Below is a small trained network, with its code and all its weights. Each question gives an input and a target symbol and asks what happens when units are switched off, that is, made to give their printed mean instead of their output.

import numpy as np


def w(rows, s, z=0):
    codes = np.array(rows[::2]) - 128.0
    scale = np.full(codes.shape[1], s)
    scale[-1] = z or s
    return codes * scale


def f(y):
    return y / 2 * (1 + np.tanh(0.7978845608 * (y + 0.044715 * y**3)))


def softmax(a):
    e = np.exp(a - a.max(-1, keepdims=True))
    return e / e.sum(-1, keepdims=True)


def log_softmax(a):
    a = a - a.max(-1, keepdims=True)
    return a - np.log(np.exp(a).sum(-1, keepdims=True))


def net(x, mask):
    ids = ['ΓΔΘΞΣΨΩαβεζηλπφ'.index(c) for c in x.split()]
    T = len(ids)
    res = E[ids] + P[:T]
    u = 0
    for l in range(2):
        q, k, v = (res @ M[l].T for M in (Q, K, V))
        z = softmax(np.where(np.tri(T) > 0, q @ k.T / 3**0.5, -1e9)) @ v
        res = res + np.where(mask[u], z, O[l][:, -1]) @ O[l][:, :-1]
        u += 1
        y = f(res @ A[l][:, :-1].T + A[l][:, -1])
        res = res + np.where(mask[u : u + 12], y, B[l][:, -1]) @ B[l][:, :-1]
        u += 12
    return log_softmax(res[-1] @ U[:, :-1].T + U[:, -1])


Q, K, V, O, A, B = {}, {}, {}, {}, {}, {}
E = w([
[178,91,137],'Γ',
[163,155,108],'Δ',
[28,66,117],'Θ',
[5,175,131],'Ξ',
[145,162,100],'Σ',
[175,191,124],'Ψ',
[155,182,114],'Ω',
[153,225,213],'α',
[151,146,94],'β',
[33,232,15],'ε',
[149,165,98],'ζ',
[3,133,215],'η',
[12,140,183],'λ',
[198,116,214],'π',
[133,108,72],'φ',
],0.016)
P = w([
[146,254,93],'0',
[170,196,112],'1',
[147,166,120],'2',
[135,142,122],'3',
[122,120,119],'4',
[109,101,117],'5',
[92,78,110],'6',
[78,57,107],'7',
[70,39,98],'8',
[54,23,94],'9',
],0.0074)
Q[0] = w([
[129,29,145],'0.h0',
[250,90,158],'0.h0',
[108,106,219],'0.h0',
],0.015)
K[0] = w([
[90,6,156],'0.h0',
[186,39,199],'0.h0',
[64,146,218],'0.h0',
],0.014)
V[0] = w([
[222,108,97],'0.h0',
[165,3,29],'0.h0',
[222,194,160],'0.h0',
],0.0048)
O[0] = w([
[66,125,146,43],'0.h0',
[138,255,195,4],'0.h0',
[52,35,104,111],'0.h0',
],0.0051,0.0045)
A[0] = w([
[122,109,91,132],'0.n0',
[128,245,169,8],'0.n1',
[191,136,132,31],'0.n2',
[184,35,58,225],'0.n3',
[117,173,147,78],'0.n4',
[229,32,216,3],'0.n5',
[129,152,154,190],'0.n6',
[165,148,157,170],'0.n7',
[217,171,82,57],'0.n8',
[158,78,198,186],'0.n9',
[37,105,121,41],'0.n10',
[81,192,143,71],'0.n11',
],0.012,0.0031)
B[0] = w([
[108,130,104,169],'0.n0',
[255,90,129,151],'0.n1',
[131,56,149,112],'0.n2',
[172,180,192,190],'0.n3',
[179,107,148,133],'0.n4',
[103,38,173,131],'0.n5',
[137,170,131,144],'0.n6',
[72,153,81,123],'0.n7',
[159,106,197,163],'0.n8',
[104,171,53,152],'0.n9',
[121,40,153,255],'0.n10',
[163,86,139,204],'0.n11',
],0.014,0.0046)
Q[1] = w([
[118,110,127],'1.h0',
[141,194,2],'1.h0',
[137,38,80],'1.h0',
],0.0047)
K[1] = w([
[108,112,123],'1.h0',
[93,254,60],'1.h0',
[74,88,59],'1.h0',
],0.0055)
V[1] = w([
[160,124,126],'1.h0',
[127,120,75],'1.h0',
[145,97,2],'1.h0',
],0.012)
O[1] = w([
[73,122,113,180],'1.h0',
[109,170,168,150],'1.h0',
[47,234,254,253],'1.h0',
],0.0074,0.0012)
A[1] = w([
[101,121,155,66],'1.n0',
[147,167,41,255],'1.n1',
[16,159,109,181],'1.n2',
[9,72,191,70],'1.n3',
[182,135,175,105],'1.n4',
[122,122,147,177],'1.n5',
[61,196,104,104],'1.n6',
[178,83,28,24],'1.n7',
[156,215,155,125],'1.n8',
[97,45,133,43],'1.n9',
[134,181,117,143],'1.n10',
[156,88,161,131],'1.n11',
],0.011,0.0048)
B[1] = w([
[128,133,114,130],'1.n0',
[51,174,117,187],'1.n1',
[54,90,101,189],'1.n2',
[250,162,184,254],'1.n3',
[176,136,123,136],'1.n4',
[91,136,117,151],'1.n5',
[156,88,193,150],'1.n6',
[221,148,88,128],'1.n7',
[132,145,62,184],'1.n8',
[41,144,68,205],'1.n9',
[81,107,100,154],'1.n10',
[139,118,117,149],'1.n11',
],0.019,0.009)
U = w([
[126,244,71,232],'Γ',
[44,140,117,171],'Δ',
[77,125,175,185],'Θ',
[108,144,201,102],'Ξ',
[143,133,136,118],'Σ',
[137,167,141,1],'Ψ',
[139,137,131,115],'Ω',
[145,141,143,140],'α',
[131,140,128,36],'β',
[172,194,188,154],'ε',
[143,137,131,81],'ζ',
[155,57,53,159],'η',
[134,112,100,70],'λ',
[130,115,108,51],'π',
[134,133,129,66],'φ',
],0.011,0.0041)

Each question gives the input, a string of symbols that net reads in full, and the target symbol t.
The units are the heads (3 rows each of Q, K, V and O) and the neurons (one row each of A and B). Each row of codes is followed by its name. A weight is (code - 128) times the scale printed after its matrix; where a second scale follows, it is the last column's (O, A, B and U).
mask holds one flag per unit, layer by layer, with each layer's heads first. A switched-off unit (its flag False) gives its mean, the last column of its rows in O or B, instead of its output. The means were averaged over made-up inputs and are rounded, as every weight is.
A unit's drop is (log p(t) with every unit on - log p(t) with that unit switched off) / (log p(t) with every unit on - log p(t) with every unit switched off).
The circuit of an input: a set's keep is (log p(t) with only the set's units on - log p(t) with every unit switched off) / (log p(t) with every unit on - log p(t) with every unit switched off). Starting from the 12 units with the biggest drops (on a tie, the unit counted first), units are removed one at a time, each time the one whose removal leaves the highest keep (on an exact tie, the one counted first), for as long as the keep stays at least 0.8.
units of the circuit, in order: the units of the circuit, biggest drop first
unit that matters most: the unit with the biggest drop
top k neurons: the k neurons with the biggest drops, biggest first
top k neurons in layer l: the k neurons of layer l with the biggest drops, biggest first
input α π ε Γ ε α η η Σ, target Γ: top 2 neurons : 0.n3; 0.n10
input ε η Θ Ψ η η Γ Ω, target Γ: top 3 neurons in layer 0 : 0.n10; 0.n3; 0.n5
input ε λ ε ε π ε α, target Γ: units of the circuit, in order : 1.n8; 0.n10
input λ α η ε Ω η η λ ε, target Δ: units of the circuit, in order : 1.n2
input Ξ ε Ψ Γ α ε Δ, target Γ: top 4 neurons : 0.n3; 0.n10; 1.n8; 0.n5
input ε Σ Θ, target ε: units of the circuit, in order : 1.n3; 1.h0
input η ε Σ ε ε Ξ, target ε: top 2 neurons : 1.n3; 0.n3
input Σ φ λ η Ψ Ξ, target η: units of the circuit, in order : 1.h0; 0.n10
input η λ Θ ε ε Ω π ζ Θ Δ, target Γ: units of the circuit, in order : 0.n10; 0.n3; 1.n8
input φ ε α α α ε α Γ, target ε: top 3 neurons : 0.n5; 0.n3; 1.n9
input α η η η β α ε Δ ζ, target Γ: units of the circuit, in order : 0.n3; 0.n10; 1.n8
input η ε η λ λ, target η: top 3 neurons : 0.n10; 1.n9; 1.n1
input Θ ε ε Σ ε α β ε Δ ζ, target Γ: top 2 neurons : 0.n3; 1.n8
input Σ Γ φ β Ω ε Ξ Ψ ε Ψ, target Δ: unit that matters most : 1.n3
input ε Θ ζ ε η π Ψ, target Γ: units of the circuit, in order : 0.n10; 1.n1
input Θ η ε φ Ξ ζ Σ, target Γ: top 3 neurons : 0.n10; 0.n3; 1.n2
input ε Ω η ε η β, target Γ: units of the circuit, in order : 0.n3; 0.n10; 1.n8
input ε φ λ Θ β Σ Θ Ω ε Ω, target Δ: top 4 neurons in layer 0 : 0.n1; 0.n10; 0.n11; 0.n4
input π ε ε ε ε Σ Σ φ, target Γ: units of the circuit, in order : 0.n3; 1.n8; 0.n10
input η Θ π, target η: top 2 neurons in layer 0 : 0.n5; 0.n3
input ε α ε ε, target Θ: units of the circuit, in order : 1.h0; 1.n2; 1.n6
